Known rows, with every step that occurs
neral > bidu > zapepor > bazu: [-4.14 -0.51  1.91 -0.39 -0.31 -2.79  3.74 -0.02 -0.64 -2.37  2.89  0.42
 -0.78 -0.45 -1.69 -0.70  1.72  4.48  1.10  2.09  0.32  2.03 -1.54 -2.83
  3.14  2.62  2.49 -1.46 -5.11 -3.33 -2.63 -0.18 -0.65 -3.28 -0.23 -6.23
  4.59  2.88  2.92 -2.47 -2.08 -1.36  0.05]
gedele > sipe > neral > zapepor > meko: [-2.64 -0.14 -2.18 -1.07  0.49  0.69  2.69 -6.07  1.24  1.65  0.48  2.30
 -2.29 -1.46  0.06 -0.04 -1.98  3.98  2.49  1.06 -1.62  4.24 -2.07 -1.27
  1.22  3.13  2.58  0.32 -4.13 -1.58 -4.25  2.66  0.10 -0.19  2.33 -1.10
  3.70 -2.25  2.76 -5.38 -2.22 -1.74 -4.75]
sipe > meko > bazu > gedele > bidu: [-0.02  1.03  0.39 -0.61  2.08 -5.08  0.68 -0.06 -0.22 -1.63 -0.29 -1.89
  0.18 -3.01 -1.56  1.97 -1.91  7.94 -0.87 -1.76  1.80 -1.06  0.38  0.91
 -0.85  4.45  2.52  1.68  0.30 -2.02 -0.43  2.86  2.83  2.52 -0.10 -2.08
  0.74  0.51  1.94 -3.86 -0.01  0.74  0.24]
meko > gedele > sipe > bidu: [-5.07  1.26  0.69  1.12  1.67 -2.54 -0.85 -0.48  3.44 -2.97  0.54  1.00
 -2.00 -0.66  0.03  2.40 -0.56  5.27  1.61  0.22  0.01  1.85  1.91  1.50
 -0.22  6.88 -0.68  3.54 -3.77 -3.98 -2.13 -0.23  2.92  0.45  0.44 -2.92
  4.39 -0.77 -0.79 -4.55 -1.73  0.86  2.21]
zapepor > bidu > bazu > gedele > meko > sipe > neral: [-1.92  2.57 -2.74 -2.02  1.75 -0.33  2.66 -2.38 -1.11 -2.97 -2.50  4.07
 -3.80 -1.97 -2.08  2.03 -2.22  4.78  3.15  2.68  1.26  2.56  2.00  0.10
 -1.65  2.56  0.89  0.72 -2.57 -3.52 -5.68  1.20  4.42 -0.38  2.38 -2.61
  3.06  0.29  3.45 -3.65 -1.97 -1.54 -2.78]
bidu > bazu > lozi > neral > zapepor: [ 0.99  2.17  1.31 -0.49  3.38 -2.68  3.06 -6.61 -3.60 -0.33  5.37  1.21
  4.35 -0.12 -3.01 -2.40 -0.61  2.76  2.21  4.24 -1.11  0.31 -1.82  0.00
 -1.60  1.68  3.95  1.16  0.92 -3.16 -2.12  1.09  3.31 -0.45  2.54 -4.97
  4.33 -0.02 -0.72 -5.40 -3.95 -1.27 -3.44]
bidu > bazu > gedele > sipe > neral: [-3.64  4.53 -0.84 -1.03  2.90 -1.08  0.49 -4.57 -3.23 -4.77 -2.95  3.67
 -3.23  0.69 -0.40  2.09 -2.35  4.08  1.99 -0.33  1.59  0.84  1.18  1.89
  0.55  4.45  1.55  0.70 -2.15 -3.42 -4.52 -0.14  2.88  0.76  2.75 -3.88
  2.64  1.78  2.52 -4.39 -2.70 -1.40 -2.34]
bidu > bazu > zapepor > meko > gedele > sipe: [-2.46  1.81 -1.51  1.76  3.16 -3.55  1.21 -0.81  0.39 -0.20  1.12  3.58
 -2.07 -0.15  0.99  1.87  0.09  4.43  1.88 -0.15  1.70 -0.45  0.39  0.46
  2.08  5.14 -0.28  0.81 -3.25 -3.44 -0.37  3.11  1.47  0.09 -1.31 -2.32
  5.00 -2.90  3.32 -3.55 -2.50 -0.98 -0.76]
sipe > meko > gedele > bidu > neral > zapepor > lozi: [ 0.03 -0.24 -2.11  0.57  2.00 -2.46  3.10 -1.73  1.28  0.64  2.67  3.25
 -0.75 -1.06 -1.95  1.03 -1.59  4.02  4.06  1.50  0.17  3.76 -1.12 -5.12
  0.65  5.61  1.93  2.34 -3.17 -1.69 -3.59  2.33  3.31 -2.90  1.93 -3.89
  3.99  0.40  2.82 -4.31 -1.92 -0.70 -3.15]
bidu > bazu > lozi > neral > zapepor > meko: [ 0.26 -0.70 -1.68 -0.33  0.52 -0.62  3.33 -6.21 -0.56  2.05  3.18  2.18
  1.53 -0.32 -0.88 -1.18 -0.22  4.23  3.07  3.57 -1.94  2.16 -3.16 -0.74
  0.20  1.38  4.07  1.18 -3.16 -2.53 -2.90  2.33  1.86 -0.40  1.54 -2.71
  3.72 -1.60  2.05 -6.23 -2.35 -1.10 -5.02]
neral > bidu > bazu > zapepor: [-0.33  2.68  0.47  2.37  3.07 -5.73  3.32 -4.87 -3.13 -1.77  3.11 -0.04
  2.29 -1.19 -0.26 -1.94  1.31  1.93 -0.58  2.69  0.15 -0.70  2.17 -1.32
 -1.37  1.67  5.74  0.41 -0.41 -3.97 -0.70  1.42  2.64  1.98  0.80 -6.49
  5.03 -1.51  0.09 -6.28 -2.82 -0.59 -2.72]
meko > gedele > bidu > zapepor > bazu > lozi: [-1.64  0.41 -0.98  1.12  2.08 -4.39  1.49 -0.67 -0.60 -3.72  1.43  0.79
 -0.52  2.10 -2.71  0.70  1.90  4.95  0.68 -0.50  1.90  0.07 -1.64  0.60
 -0.80  3.02  3.32  1.42 -2.23 -4.74 -0.97  1.47  3.37 -1.94  1.27 -4.79
  3.90  3.43  4.10 -2.25 -0.83 -0.57  1.99]
zapepor > bidu > bazu > gedele: [ 0.59  1.50 -0.10  0.10  2.84 -3.71  0.89 -2.83 -4.92 -2.20  0.24  1.45
  0.22  0.58 -1.31  1.47 -0.21  4.35 -0.95  0.87 -0.90  0.74  0.48 -2.65
  0.30  3.35  4.81 -0.33 -1.91 -2.72 -2.13  0.57  2.97  0.26 -0.97 -6.85
  2.34  3.29  1.53 -4.48 -0.50  1.56 -3.51]
zapepor > bidu > bazu > meko > neral: [-0.15  3.45 -1.91  0.59  2.51 -4.21  3.49 -2.00 -0.08  0.24  1.44  2.40
 -0.72  2.72 -1.35  3.03  0.99  6.08  1.39  1.26 -1.71 -1.01  0.30 -2.91
 -1.07  3.04  2.41  1.04 -2.57 -1.87 -3.25  2.71  3.24 -3.19  1.37 -5.46
  5.08 -0.73  2.42 -4.37 -5.71 -2.19 -3.67]
sipe > gedele > meko > neral > bidu > zapepor: [-2.51  2.16  2.13 -2.13  1.71 -3.29  0.85 -2.83 -1.49 -2.27  1.92  1.44
  3.53  0.09 -1.64 -0.77 -1.14  4.57  1.50  4.55  0.42  2.65 -1.26 -2.39
  1.35  3.34  1.29 -1.97 -2.55 -2.99 -1.24  1.99 -0.81  0.32  1.60 -4.79
  4.12 -0.57 -1.01 -4.18 -2.95 -2.15 -2.64]
sipe > meko > neral > zapepor > bazu > lozi > gedele > bidu: [-1.46  0.08 -1.29  1.73  2.82 -4.02  2.15  0.44 -0.16 -1.93  1.24 -2.00
 -0.85 -1.25 -2.70  0.07 -1.45  7.54  1.38 -0.94  0.82  0.19 -3.53  1.21
 -2.71  3.15  2.95  1.73  0.45 -2.59 -2.19  4.24  2.95  0.44  2.34 -3.71
 -0.20 -0.71  3.83 -4.86 -1.99  0.33 -0.17]
neral > zapepor > bazu > gedele > sipe > bidu: [-5.09  1.16  1.44  0.74  2.87 -2.01 -0.91 -2.58  0.26 -2.56  0.70  0.49
 -2.36 -0.55  0.01  1.76 -0.80  5.06  0.12 -0.84 -1.09  2.42 -0.65  0.87
  1.18  6.23  2.67  3.07 -2.64 -3.02 -1.92  0.53  3.41  0.08  1.38 -3.78
  3.84  1.46  0.22 -4.38 -2.48  2.05  0.36]
meko > neral > bidu > zapepor > lozi > gedele: [-0.68 -1.71 -0.99  1.22  1.09 -2.07  1.95 -1.96 -2.65 -2.19  2.94  0.87
 -0.83  0.48 -2.44 -1.49 -0.46  4.47  4.40  3.00 -0.01  2.83 -4.29 -1.97
 -2.15  0.60  2.84  1.27 -3.48 -2.24 -3.59  3.61 -0.52 -1.94  1.22 -6.79
  4.15 -0.04  4.10 -4.91 -2.16 -1.34 -1.63]
meko > sipe > neral > zapepor > bazu > gedele > bidu: [-0.81  1.35 -0.58 -0.16  3.75 -3.46  2.73 -1.40 -1.60 -1.48 -0.33 -1.17
 -2.30 -3.95 -1.09  1.47 -2.27  6.38 -0.66 -1.24  1.65  0.24 -1.06 -0.91
 -0.14  4.50  2.33  0.73  0.23 -1.25 -2.21  2.88  2.51  0.58  0.86 -3.37
  0.95  1.77  3.45 -3.35 -0.80  0.54 -0.30]
gedele > meko > bidu > bazu > zapepor: [ 0.62  2.17 -0.04  1.73  2.57 -4.18  2.58 -3.81 -2.91 -1.04  2.68  0.39
  1.54 -1.15 -0.81  0.48  0.66  3.18  0.62  2.69  0.28 -1.13  2.41 -1.58
 -1.68  2.22  3.18  0.51 -1.07 -4.40 -1.15  1.77  4.48  2.01  0.55 -4.61
  4.60 -2.15  0.31 -6.70 -2.95 -1.00 -2.48]
bazu > gedele > sipe > bidu > zapepor > meko > neral: [-2.93  1.37 -1.03 -0.15  2.34 -2.42  1.70 -3.27 -0.28  0.45 -0.65  3.12
 -1.16  2.24 -0.75  3.68 -0.23  6.73  2.68  3.29 -1.70  1.35 -3.49 -2.18
  0.93  3.75 -0.26  1.85 -4.50 -1.51 -1.58  4.20  0.72 -1.37  1.74 -2.76
  5.16 -0.94  2.52 -5.28 -4.02 -1.40 -2.30]
lozi > bidu > zapepor > bazu: [-3.49 -1.48  0.14 -0.34 -0.85 -1.29  2.65 -1.10 -1.06 -2.41  2.52 -0.53
 -2.05 -0.67 -1.38  0.33  1.80  5.44  2.29  1.47 -0.50  1.01 -1.81 -1.76
  2.18  1.13  1.62 -0.05 -6.27 -2.82 -3.42  1.23 -0.17 -3.01  0.33 -5.78
  4.82  2.84  1.89 -3.37 -1.33 -0.40  0.02]
lozi > bidu > neral > zapepor > bazu > meko: [ 0.30  2.21 -1.75 -0.70  0.54 -2.88  2.42 -6.01  0.23  0.61  3.49 -0.96
 -2.00  0.19 -0.86 -0.18  0.67  4.95  1.68 -2.33 -2.04  1.02 -0.49 -1.80
 -0.61  2.98  7.06  0.94 -2.46 -0.53 -3.15  1.33  4.03 -3.02  1.55 -4.75
  5.14 -0.28  3.39 -2.57 -4.92 -0.15 -3.78]
bazu > lozi > neral > bidu > zapepor > meko > gedele > sipe: [-2.68  2.05 -1.10  0.08  3.21 -3.09  0.39 -1.57  0.07 -0.65  1.50  3.59
 -0.16  0.31  0.13  1.08 -0.75  5.72  2.67  1.07  1.52  0.48 -1.55  2.51
  2.00  3.98  0.08  1.40 -2.41 -4.47 -0.18  3.03  1.23 -0.51 -1.00 -2.65
  5.15 -2.33  2.63 -2.34 -3.48 -0.92  0.23]
bidu > zapepor > lozi > gedele > meko: [-1.52 -4.03 -1.35 -1.58  0.18 -0.71  0.78 -1.11 -1.94 -0.58  0.83 -0.39
 -0.91 -1.84 -2.72  0.48 -1.98  4.42  3.81 -0.19  0.89  2.22 -1.53  0.82
  0.03  3.56  1.74 -0.92 -3.80  0.19 -4.32  3.37  3.28  0.41  0.36 -2.63
  0.87 -0.58  5.26 -4.94 -0.13 -2.56 -2.44]
zapepor > meko > sipe > neral > bidu > bazu > gedele: [ 0.34  3.24  0.17 -0.48  3.84 -4.35  1.38 -3.76 -3.99 -2.92  1.21  2.61
  1.12  0.07 -0.38 -0.04 -0.64  3.58 -0.11  3.49  0.54  1.95  0.17 -1.86
 -0.23  2.08  5.60  0.03 -0.86 -3.33 -1.78  0.09  2.26  0.84  0.73 -6.97
  4.48  1.65  3.07 -3.63 -2.56  0.32 -3.54]
sipe > neral > zapepor > bazu > meko > gedele > bidu: [-0.24  2.65 -1.06  0.57  1.62 -4.00  3.38 -0.76  2.72 -1.06  0.49 -0.79
 -1.58 -2.69 -0.86  1.07 -1.90  6.94  0.59 -1.98  1.35  0.36  0.07 -0.96
 -1.85  5.84  1.09  1.10 -1.37 -1.79 -2.57  1.54  3.32  0.64  1.26 -3.50
  2.07 -0.87  2.13 -3.63 -1.48 -0.67  0.28]
lozi > gedele > bidu > neral > zapepor > bazu: [-2.55  0.11  0.08  0.76  1.35 -2.55  5.46 -0.77 -1.57  0.26  3.62  0.28
 -1.43 -1.06 -3.17 -0.89  0.47  4.52  2.74  1.85 -1.56  1.63 -2.67 -3.82
  1.66  4.30  2.93 -0.67 -2.59 -0.42 -2.90  0.61  2.08 -3.79  0.07 -6.13
  2.38  1.71  4.65 -2.78 -3.26  0.08 -1.83]
lozi > gedele > bidu > zapepor: [-0.04 -0.46 -0.15  0.09 -0.18 -2.58  0.51 -2.94 -2.59 -2.91  0.92 -1.58
  1.09 -2.06 -1.83 -1.23 -1.64  6.71  2.42  1.53  2.34 -0.27 -1.84  0.16
 -0.20  4.42  0.60 -2.15 -2.47 -2.07 -1.24  3.79 -0.57  2.53 -0.26 -2.26
  0.09 -1.77 -0.31 -6.40  0.44 -0.29 -1.71]
gedele > sipe > meko > bazu: [-2.88  1.53  1.49 -0.96 -0.40 -4.03  0.82  2.15  2.97 -1.74  2.33  2.67
 -0.73  0.01 -2.57  1.33  0.80  6.88  2.37  0.77  1.61 -0.14  1.26  1.80
  0.09  2.32  1.08  2.74 -2.60 -5.08 -0.48  1.98  2.09 -0.77  0.63 -0.57
  5.82 -1.62  2.43 -2.02 -3.02 -1.39  0.43]
lozi > bidu > neral > zapepor > meko > gedele > sipe: [-2.63  1.82 -2.46  0.22  3.61 -2.48  0.85 -1.75  0.59  1.22  2.25  2.89
 -1.27 -0.82  0.24  1.67 -1.26  5.23  3.21  1.00 -0.41  1.03 -0.28  0.15
  2.48  4.91 -0.44  1.02 -2.83 -1.95 -0.99  3.36  1.16 -1.17 -1.37 -2.98
  5.29 -3.26  2.31 -2.25 -3.92  0.02 -1.34]
lozi > neral > zapepor > bazu > meko > gedele: [ 0.94  3.22  1.06 -0.21  0.52 -4.53  3.56 -2.98  2.25 -0.35  3.12  1.13
 -0.95  0.60 -1.98  0.56  0.67  4.52  2.53  0.16 -0.34  1.22 -0.78 -2.65
 -3.41  3.80  1.95  2.28 -2.86 -2.43 -1.86 -0.53  3.60 -2.06  1.15 -4.71
  6.79 -0.46  3.19 -2.33 -3.07 -1.70  0.29]
zapepor > bazu > gedele > sipe > neral: [-4.87  3.68 -0.65 -1.44  2.38 -0.60  1.08 -4.19 -2.29 -4.25 -3.53  2.86
 -5.16  0.26 -0.74  2.64 -2.16  4.37  1.93 -1.69  1.09  1.56  0.16  1.63
  0.63  4.18  1.41  1.39 -2.78 -2.95 -4.91 -0.07  2.55 -0.55  2.83 -3.47
  2.92  2.78  3.99 -3.31 -2.52 -1.52 -0.90]

Rows
[-1.76  1.91 -1.03  0.96  3.03 -4.91  2.31 -1.01  0.51 -2.29  2.17  1.50
 -0.16  2.15 -3.62  0.56  1.03  4.68  1.41 -0.01  0.32  1.67 -1.67 -0.62
 -1.38  3.99  4.66  2.31 -0.65 -4.32 -1.20  0.80  5.47 -2.55  2.67 -4.63
  3.66  2.38  4.54 -1.96 -2.77  0.23  0.23] -> sipe > meko > gedele > bidu > neral > zapepor > bazu > lozi
[-1.45  4.81  1.10 -0.74  4.56 -1.34  1.77 -5.40 -3.15 -1.79  2.73  3.19
  0.70 -0.37 -1.37 -0.56 -2.90  3.15  1.13  2.93 -0.65  2.95 -0.70 -1.95
  0.17  3.71  2.45 -0.43  0.06 -3.67 -3.22  0.75  2.11  0.16  3.37 -5.12
  4.90 -0.34 -0.36 -4.37 -5.20 -0.98 -4.00] -> meko > bidu > bazu > gedele > sipe > neral > zapepor
[-1.11  3.76 -2.64 -1.27  0.19 -1.01  2.74 -4.23  1.02 -3.70 -1.76  2.56
 -5.17 -1.72 -1.09  1.01 -1.35  5.81  3.62  0.61  2.89  1.37  0.89  0.33
 -2.54  2.86  1.44  1.33 -2.77 -3.71 -4.81  1.73  2.90 -0.92  3.49 -1.05
  3.96 -0.82  3.50 -3.55 -2.62 -2.02 -1.67] -> gedele > bidu > zapepor > bazu > meko > sipe > neral
[-4.07  2.44  0.97  1.04  1.36 -1.94  0.44 -2.19  2.82 -1.90  1.65  1.67
 -2.07 -0.19 -0.13  1.43 -0.37  6.23  2.51  0.16 -1.01  1.79 -0.80  1.58
 -0.49  6.05  1.06  4.42 -3.50 -4.02 -2.18 -0.01  4.69 -0.59  1.66 -3.43
  5.07 -0.72 -0.32 -4.38 -3.71  1.28  1.06] -> lozi > neral > zapepor > bazu > meko > gedele > sipe > bidu
[ 0.10  0.94 -0.35 -0.98 -0.68 -1.46  1.80 -5.23 -1.50 -1.67  1.79  2.18
  2.39  1.32 -3.14 -0.19  0.99  7.11  4.90  4.53 -0.60 -1.10 -2.71  4.57
 -2.89 -0.28  2.64  5.39 -2.35 -5.28 -1.52  1.28  4.74 -0.35  1.48 -2.93
  4.71  0.67  0.47 -5.12 -2.53 -0.40  0.21] -> sipe > bidu > zapepor > meko > bazu > lozi > neral
[-2.99  0.81 -2.14  0.91  2.14 -2.18  1.61 -2.74 -0.07 -0.23  0.14  3.09
 -1.13  3.14 -1.47  2.43  0.32  6.87  3.78  3.55 -1.55  1.29 -4.48 -0.53
 -0.56  2.53  0.41  2.40 -4.14 -2.53 -1.79  4.83  1.13 -1.68  2.31 -3.14
  4.93 -1.68  3.28 -5.36 -4.39 -1.39 -1.82] -> bazu > lozi > gedele > sipe > bidu > zapepor > meko > neral
[ 1.21 -0.73 -2.65  1.68  1.27 -1.57  1.66 -4.22 -1.18 -0.78  3.85  1.22
 -2.44 -0.40 -2.42 -1.95 -0.79  4.07  5.44  1.97 -0.70  3.54 -3.34 -2.05
 -3.94  2.24  4.94  2.92 -2.11 -1.42 -3.55  3.48  2.88 -2.15  1.79 -4.89
  4.24 -1.76  4.55 -4.66 -2.97  0.56 -3.20] -> bazu > meko > sipe > bidu > neral > zapepor > lozi > gedele
[ 0.78  1.41 -2.39  2.35  3.90 -4.87  1.47 -1.25 -0.90 -2.41  3.23  2.05
  2.86  1.72 -1.40 -0.52  0.93  4.36  0.14  1.49  1.48 -0.46 -0.21  0.78
 -0.97  3.30  4.63  0.87 -0.31 -4.78 -0.82  1.93  4.39  0.48  1.31 -5.49
  3.06  0.60  2.29 -4.37 -1.66 -0.06 -1.69] -> neral > zapepor > meko > gedele > bidu > bazu > lozi
[-1.05  0.95 -2.50  2.15  2.54 -3.62  4.74 -2.43 -0.75  1.41  0.46  1.53
 -0.92  0.74 -1.03  2.07  0.52  6.16  2.66  3.36 -1.68 -0.57 -3.00 -2.37
 -1.67  1.64  1.11  2.04 -2.90 -1.19 -2.06  5.08  1.55 -0.60  1.68 -4.19
  3.92 -2.54  4.03 -6.67 -3.86 -1.83 -2.85] -> lozi > gedele > bidu > bazu > zapepor > meko > neral
[-1.56  1.38  0.70 -0.45  1.66 -1.43 -0.72  0.41  2.31 -1.34  3.52  1.59
 -1.34 -0.89 -1.29  2.56 -2.43  6.43  3.20  1.59  0.39  3.89 -0.39 -2.01
 -1.08  2.68  0.18  2.41 -1.89 -7.23 -3.34  1.68  1.89 -1.40  1.76 -1.92
  4.75 -3.08  0.86 -4.23 -4.91 -0.68 -0.89] -> neral > zapepor > lozi > gedele > sipe > meko > bidu
[-3.03  3.48 -2.39  1.07  2.11  0.28  1.50 -3.55 -2.62 -4.33 -1.33  4.15
 -4.30  0.38 -0.51  1.02 -2.05  4.75  4.36  1.08  1.26  1.50 -0.53  1.53
 -1.37  2.15  1.21  2.31 -2.89 -5.25 -5.35  1.47  3.08 -0.10  3.21 -4.69
  3.59 -0.39  2.96 -5.46 -3.89 -1.32 -1.98] -> meko > bidu > bazu > zapepor > lozi > gedele > sipe > neral
[-0.97  1.05 -1.13 -0.62  1.32  0.63  1.56 -2.81  0.98  0.94  3.26  1.60
 -1.02 -1.39 -0.66  1.17 -2.42  5.97  3.13  3.71 -1.90  4.17 -1.57 -2.32
 -0.92  1.27  0.49  1.15 -2.69 -5.19 -3.88  1.78  0.28 -1.08  0.63 -3.23
  5.07 -3.44  1.36 -4.44 -4.95 -0.99 -2.05] -> lozi > gedele > sipe > neral > zapepor > meko > bidu
[ 1.08 -0.46 -2.11  0.44  3.08 -2.50  3.32 -2.60 -1.85  1.28  3.52  2.97
  0.05 -1.05 -2.13  0.39 -1.02  4.03  2.81  1.75 -0.44  2.19 -1.71 -4.44
  1.42  4.08  3.70  2.23 -2.01 -0.54 -2.49  3.26  3.06 -3.18  0.58 -5.40
  4.74  2.09  3.45 -3.19 -2.40 -0.21 -3.20] -> meko > bazu > gedele > bidu > neral > zapepor > lozi
[-0.39  2.87 -0.65 -0.56  3.84 -1.63  2.90 -4.88 -2.30 -1.96  3.37  2.93
  0.57 -0.94 -3.20 -2.52 -1.99  2.40  2.82  4.31  0.31  3.30 -1.17 -0.69
 -2.88  1.96  3.53 -0.19  0.53 -3.01 -3.61  2.16  3.46  0.04  4.47 -4.13
  4.64 -1.55  2.14 -4.18 -4.12 -1.74 -4.14] -> bidu > bazu > lozi > gedele > meko > sipe > neral > zapepor
[-0.51  2.04 -1.10  0.59  1.48 -2.01  1.59 -3.81 -1.70 -2.30  1.57  3.50
  1.86  1.85 -1.47  0.78  0.67  6.06  4.66  3.74  0.20 -1.53 -1.62  4.38
 -1.61  1.87  1.82  4.69 -2.20 -5.73 -2.23  0.20  5.80 -0.26  1.18 -4.23
  3.59  0.41  1.03 -5.71 -3.00 -0.12 -0.53] -> zapepor > meko > gedele > sipe > bidu > bazu > lozi > neral
[-0.33  1.47 -4.30 -0.31  0.74 -2.66  2.00 -4.10 -1.16 -0.05  1.85  1.67
  0.01 -0.27 -2.37  1.32  0.11  5.95  6.02  3.80 -2.37  0.79  1.24 -1.31
 -0.68  1.74  3.55  4.03 -3.32 -1.82 -2.71  2.19  4.81 -2.28  0.46 -5.33
  5.10 -0.79  1.33 -3.89 -3.94  1.61 -3.09] -> sipe > meko > bazu > zapepor > lozi > bidu > neral
[-2.88  1.08 -0.50  0.38  1.97 -3.25 -0.33 -0.75 -0.34 -4.08  1.57  1.97
 -1.40  3.03 -2.33  1.70  1.53  5.44  1.35 -0.63  1.83  1.05 -1.66  1.24
  0.21  2.45  3.60  1.81 -2.37 -6.97 -1.38  1.54  3.68 -2.58  2.13 -3.22
  4.52  2.40  3.85 -2.24 -2.90 -0.51  1.01] -> gedele > sipe > meko > bidu > zapepor > bazu > lozi
[-4.29  3.51 -1.54 -0.24  1.52  0.38  0.69 -3.15 -2.34 -5.27 -1.66  3.47
 -4.25  1.51 -1.75  0.98 -1.82  5.72  4.20  0.73  1.29  1.98 -1.83  2.66
 -1.09  2.26  0.95  1.44 -2.91 -5.65 -4.77  0.91  2.43 -0.91  3.23 -4.05
  3.27  0.74  3.41 -3.71 -3.93 -1.25 -0.43] -> meko > bidu > zapepor > bazu > lozi > gedele > sipe > neral
[ 0.88  0.38 -3.27  1.00  2.54 -0.83  3.33 -3.17  0.24 -0.70  2.78  3.89
 -2.52 -1.70 -0.22 -0.08 -1.41  3.61  2.83  0.58  1.62  2.77 -0.96 -3.24
 -0.03  3.07  3.61  2.18 -2.80 -2.69 -5.22  3.48  3.11 -2.59  3.49 -4.20
  5.01  0.62  3.14 -4.70 -2.57 -1.73 -4.19] -> gedele > bidu > bazu > meko > sipe > neral > zapepor > lozi
[-5.31  0.23  0.12  2.09  2.26 -1.50 -0.74 -1.66  0.70 -3.26  1.85  0.37
 -2.46  0.31 -0.90  0.04 -0.18  5.34  1.80 -0.28 -0.96  2.43 -1.88  2.78
 -0.64  4.69  3.13  3.58 -2.50 -4.10 -2.40  1.32  3.55 -0.34  1.93 -4.22
  3.40  0.13  1.13 -4.65 -2.94  1.95  0.85] -> neral > zapepor > bazu > lozi > gedele > sipe > bidu
[ 1.06 -0.32 -1.01 -0.29  0.78 -0.54  3.73 -4.28 -3.06  0.19  1.99  2.26
  0.54 -1.69 -1.43  1.61 -0.53  5.11  5.26  3.44  0.06 -1.07 -1.11  0.54
 -1.10  0.61  1.08  4.39 -3.00 -3.92 -4.34  1.74  5.46 -1.18  0.91 -4.09
  3.90  0.43  1.58 -6.87 -2.73 -1.98 -1.82] -> gedele > meko > bidu > bazu > zapepor > lozi > neral
[-1.89  2.20 -0.11  0.23  5.44 -3.32 -0.21 -2.01 -4.97 -1.88  1.64  3.21
 -0.12 -0.05  0.89  1.54 -1.16  4.53  0.72 -0.32  1.83 -1.10 -0.51  1.84
  4.02  4.06  3.10  0.85 -0.68 -3.21 -1.28  2.37  2.43 -0.61 -1.13 -5.39
  3.52  1.40  3.03 -3.09 -3.79 -0.02 -2.13] -> zapepor > lozi > neral > bidu > bazu > gedele > sipe
